Here is a tiny trained network, its code and every weight. The questions are about switching its units off for an input and a target symbol, where a switched-off unit gives its printed mean instead of its output.

import numpy as np


def w(rows, s, z=0):
    codes = np.array(rows[::2]) - 128.0
    scale = np.full(codes.shape[1], s)
    scale[-1] = z or s
    return codes * scale


def f(y):
    return np.maximum(y, 0)


def softmax(a):
    e = np.exp(a - a.max(-1, keepdims=True))
    return e / e.sum(-1, keepdims=True)


def log_softmax(a):
    a = a - a.max(-1, keepdims=True)
    return a - np.log(np.exp(a).sum(-1, keepdims=True))


def net(x, mask):
    ids = ['ΓΞΠΣΨΩαζηθλμτφ'.index(c) for c in x.split()]
    T = len(ids)
    res = E[ids] + P[:T]
    r = res
    for j in range(2):
        rows = slice(3 * j, 3 * j + 3)
        q, k, v = (r @ M[0][rows].T for M in (Q, K, V))
        z = softmax(np.where(np.tri(T) > 0, q @ k.T / 3**0.5, -1e9)) @ v
        o = O[0][rows]
        res = res + np.where(mask[j], z, o[:, -1]) @ o[:, :-1]
    y = f(res @ A[0][:, :-1].T + A[0][:, -1])
    res = res + np.where(mask[2:18], y, B[0][:, -1]) @ B[0][:, :-1]
    return log_softmax(res[-1] @ U[:, :-1].T + U[:, -1])


Q, K, V, O, A, B = {}, {}, {}, {}, {}, {}
E = w([
[152,72,175,209],'Γ',
[53,139,43,92],'Ξ',
[95,60,75,57],'Π',
[98,70,116,116],'Σ',
[127,99,125,116],'Ψ',
[137,120,124,112],'Ω',
[45,174,49,62],'α',
[160,168,127,142],'ζ',
[68,244,145,108],'η',
[152,141,121,137],'θ',
[146,108,121,160],'λ',
[97,11,51,167],'μ',
[148,126,120,150],'τ',
[78,250,158,121],'φ',
],0.012)
P = w([
[205,184,81,150],'0',
[65,167,92,176],'1',
[144,106,149,82],'2',
[45,171,112,186],'3',
[145,103,154,79],'4',
[25,165,119,195],'5',
[147,106,153,85],'6',
[14,160,137,205],'7',
[150,116,151,91],'8',
[4,160,153,217],'9',
[158,134,146,101],'10',
],0.012)
Q[0] = w([
[234,150,168,4],'h1',
[20,165,120,147],'h1',
[104,203,190,154],'h1',
[49,185,126,168],'h2',
[159,97,122,73],'h2',
[77,101,121,191],'h2',
],0.013)
K[0] = w([
[10,113,215,93],'h1',
[201,183,66,89],'h1',
[156,199,155,140],'h1',
[155,163,87,175],'h2',
[59,102,145,45],'h2',
[139,112,122,205],'h2',
],0.011)
V[0] = w([
[153,16,126,217],'h1',
[65,88,5,20],'h1',
[146,251,103,99],'h1',
[61,85,148,99],'h2',
[216,114,114,122],'h2',
[255,135,109,58],'h2',
],0.0083)
O[0] = w([
[138,90,85,255,94],'h1',
[139,179,36,78,122],'h1',
[56,181,185,19,254],'h1',
[195,164,156,79,67],'h2',
[81,69,160,185,127],'h2',
[94,32,144,145,92],'h2',
],0.0095,0.0036)
A[0] = w([
[91,212,44,208,254],'n1',
[63,168,200,141,244],'n2',
[68,162,81,112,213],'n3',
[50,209,192,163,200],'n4',
[162,117,247,27,198],'n5',
[132,29,148,185,144],'n6',
[95,162,56,4,239],'n7',
[53,141,126,149,125],'n8',
[236,44,207,108,130],'n9',
[155,218,110,105,127],'n10',
[87,89,226,179,108],'n11',
[127,85,124,249,148],'n12',
[55,47,1,82,198],'n13',
[106,102,101,187,93],'n14',
[203,62,47,49,148],'n15',
[192,73,188,124,118],'n16',
],0.0081,0.0035)
B[0] = w([
[204,99,65,98,195],'n1',
[142,74,164,126,222],'n2',
[186,137,129,165,200],'n3',
[157,59,135,142,230],'n4',
[78,237,127,254,200],'n5',
[125,130,87,101,180],'n6',
[132,174,144,92,251],'n7',
[144,95,128,198,182],'n8',
[113,187,116,244,151],'n9',
[122,108,81,92,181],'n10',
[85,114,142,38,187],'n11',
[83,138,69,92,196],'n12',
[162,129,209,143,185],'n13',
[64,138,118,126,161],'n14',
[213,68,183,119,163],'n15',
[203,200,49,235,143],'n16',
],0.007,0.013)
U = w([
[65,117,78,105,62],'Γ',
[148,149,123,88,169],'Ξ',
[170,141,99,107,145],'Π',
[198,99,100,152,126],'Σ',
[181,121,151,165,255],'Ψ',
[218,105,199,145,140],'Ω',
[90,161,88,93,64],'α',
[123,102,196,136,75],'ζ',
[101,191,149,186,56],'η',
[137,104,179,145,162],'θ',
[119,112,131,139,153],'λ',
[133,178,85,255,112],'μ',
[131,103,153,135,148],'τ',
[81,179,143,163,79],'φ',
],0.009,0.0029)

Each question gives the input, a string of symbols that net reads in full, and the target symbol t.
The units are the heads (3 rows each of Q, K, V and O) and the neurons (one row each of A and B). Each row of codes is followed by its name. A weight is (code - 128) times the scale printed after its matrix; where a second scale follows, it is the last column's (O, A, B and U).
mask holds one flag per unit, heads first, then neurons. A switched-off unit (its flag False) gives its mean, the last column of its rows in O or B, instead of its output. The means were averaged over made-up inputs and are rounded, as every weight is.
A unit's drop is (log p(t) with every unit on - log p(t) with that unit switched off) / (log p(t) with every unit on - log p(t) with every unit switched off).
The circuit of an input: a set's keep is (log p(t) with only the set's units on - log p(t) with every unit switched off) / (log p(t) with every unit on - log p(t) with every unit switched off). Starting from the 12 units with the biggest drops (on a tie, the unit counted first), units are removed one at a time, each time the one whose removal leaves the highest keep (on an exact tie, the one counted first), for as long as the keep stays at least 0.8.
units of the circuit, in order: the units of the circuit, biggest drop first
k most important neurons: the k neurons with the biggest drops, biggest first
heads that matter: for each layer, one digit per head in row order, 1 if its drop is at least 0.15 and else 0, layers parted by /
input θ μ θ, target Σ: heads that matter : 10
input Γ Ψ Γ Γ θ θ θ μ, target Γ: heads that matter : 10
input Ψ Ω Σ Ω Ξ Σ μ τ φ Γ ζ, target μ: heads that matter : 10
input μ τ μ θ, target μ: units of the circuit, in order : [h1]
input φ Ψ θ τ Σ Π μ λ α Ψ, target φ: units of the circuit, in order : [h1, n5]
input φ θ η θ ζ φ Π Γ Γ Γ, target φ: heads that matter : 11
input Π Γ Ψ, target μ: units of the circuit, in order : [n9, h1]
input Π α Ξ Γ φ Π φ Γ μ θ, target Π: units of the circuit, in order : [h2, h1, n1]
input Γ φ Σ θ, target Γ: 2 most important neurons : [n12, n11]
input η τ θ Γ, target η: units of the circuit, in order : [h1, n5]
input φ Γ ζ, target μ: units of the circuit, in order : [h1, n9]
input Π Σ μ λ Σ φ, target Π: heads that matter : 11
input θ Ω Π, target Ω: heads that matter : 10
input α τ τ Γ Γ Ω, target α: heads that matter : 11
input Γ α θ η α Ω α φ, target Γ: heads that matter : 11
input Γ φ ζ μ α μ Ω Ξ, target Γ: heads that matter : 11
input Π η Γ φ φ Γ, target Π: heads that matter : 11
input λ Γ θ Ω Ψ φ Π, target Ω: units of the circuit, in order : [n15, h1, n13]
input Σ θ φ τ θ φ φ ζ ζ ζ Ψ, target η: heads that matter : 10
input Ξ Γ τ, target μ: units of the circuit, in order : [h1, n9]
input Γ φ φ, target φ: units of the circuit, in order : [n5, h1]
input μ φ Ψ Ω Ξ μ Γ λ φ Π, target μ: units of the circuit, in order : [h1]
input ζ φ θ ζ Ψ Ξ Γ α λ μ, target ζ: heads that matter : 10
input Γ φ θ Γ ζ θ Ω η, target Γ: heads that matter : 11
input Π η ζ, target φ: heads that matter : 10
input Γ θ Γ μ λ Σ, target Γ: 4 most important neurons : [n12, n11, n6, n14]
input Π Ψ Π ζ Γ Γ μ, target Σ: units of the circuit, in order : [h1, n5]
